Below is a small trained network, with its code and all its weights. Each question gives an input and a class and asks what happens when units are switched off, that is, made to give their printed mean instead of their output.

import numpy as np


def w(rows, s, z=0):
    codes = np.array(rows[::2]) - 128.0
    scale = np.full(codes.shape[1], s)
    scale[-1] = z or s
    return codes * scale


def norm(h):
    return h / np.sqrt((h * h).mean(-1, keepdims=True) + 1e-5)


def f(y):
    return np.maximum(y, 0)


def log_softmax(a):
    a = a - a.max(-1, keepdims=True)
    return a - np.log(np.exp(a).sum(-1, keepdims=True))


def net(x, mask):
    res = np.array(x, float).reshape(1, 7) / 4 @ E
    u = 0
    for l in range(2):
        y = f(norm(res) @ A[l][:, :-1].T + A[l][:, -1])
        res = res + np.where(mask[u : u + 4], y, B[l][:, -1]) @ B[l][:, :-1]
        u += 4
    return log_softmax(norm(res)[-1] @ U[:, :-1].T + U[:, -1])


A, B = {}, {}
E = w([
[144,187,42,167,104],'x0',
[99,174,208,141,180],'x1',
[120,47,150,184,142],'x2',
[149,1,178,134,95],'x3',
[252,100,139,33,21],'x4',
[98,148,180,109,181],'x5',
[124,49,48,245,120],'x6',
],0.0061)
A[0] = w([
[130,76,167,142,124,87],'L0N0',
[160,146,184,21,161,34],'L0N1',
[160,143,197,2,157,4],'L0N2',
[74,121,153,157,189,51],'L0N3',
],0.0084,0.0039)
B[0] = w([
[132,175,70,153,87,171],'L0N0',
[47,111,137,10,51,241],'L0N1',
[36,162,199,35,58,253],'L0N2',
[147,121,158,255,175,184],'L0N3',
],0.0085,0.0044)
A[1] = w([
[75,112,143,161,254,49],'L1N0',
[174,57,97,150,112,87],'L1N1',
[124,118,98,181,150,108],'L1N2',
[154,194,52,121,129,2],'L1N3',
],0.011,0.0039)
B[1] = w([
[110,147,197,187,165,255],'L1N0',
[176,91,142,116,143,232],'L1N1',
[104,162,145,111,109,224],'L1N2',
[136,183,3,92,182,193],'L1N3',
],0.016,0.0038)
U = w([
[147,183,27,102,127,69],'0',
[78,145,186,226,167,238],'1',
[92,150,197,12,55,154],'2',
[203,7,131,139,81,5],'3',
],0.017,0.0019)

Each question gives the input, the list of numbers given to net, and the class t.
The units are the neurons (one row each of A and B). Each row of codes is followed by its name. A weight is (code - 128) times the scale printed after its matrix; where a second scale follows, it is the last column's (A, B and U).
mask holds one flag per neuron, layer by layer. A switched-off neuron (its flag False) gives its mean, the last column of its row in B, instead of its output. The means were averaged over made-up inputs and are rounded, as every weight is.
A unit's drop is (log p(t) with every unit on - log p(t) with that unit switched off) / (log p(t) with every unit on - log p(t) with every unit switched off).
The circuit of an input: a set's keep is (log p(t) with only the set's units on - log p(t) with every unit switched off) / (log p(t) with every unit on - log p(t) with every unit switched off). Starting from all 8 units, units are removed one at a time, each time the one whose removal leaves the highest keep (on an exact tie, the one counted first), for as long as the keep stays at least 0.8.
units of the circuit, in order: the units of the circuit, biggest drop first
top k neurons: the k neurons with the biggest drops, biggest first
top k neurons in layer l: the k neurons of layer l with the biggest drops, biggest first
drop of u: that unit's drop, to one decimal
input [7,-1,-1,-5,5,4,-3], class 0: units of the circuit, in order => (L1N3)
input [0,7,1,-8,5,0,2], class 0: top 4 neurons => (L0N2; L1N3; L1N0; L1N2)
input [3,7,8,5,2,-1,-1], class 3: top 2 neurons in layer 0 => (L0N2; L0N0)
input [4,2,-3,8,-3,-6,-4], class 3: units of the circuit, in order => (L0N2; L0N1; L1N0)
input [4,-8,6,4,3,7,-4], class 3: units of the circuit, in order => (L1N2; L0N1)
input [-4,-1,-6,-4,8,3,8], class 0: top 3 neurons => (L1N3; L0N2; L0N1)
input [1,-8,-7,4,2,1,2], class 3: units of the circuit, in order => (L1N1; L0N2)
input [-6,-4,-4,-7,-8,3,-7], class 1: top 2 neurons in layer 1 => (L1N0; L1N2)
input [1,3,4,-3,1,-4,0], class 0: top 2 neurons => (L0N2; L0N3)
input [2,3,6,1,4,-3,-2], class 3: drop of L0N2 => 0.5
input [0,8,4,1,5,-7,2], class 3: drop of L1N1 => 0.0
input [4,6,7,4,6,4,1], class 3: drop of L0N2 => 0.1
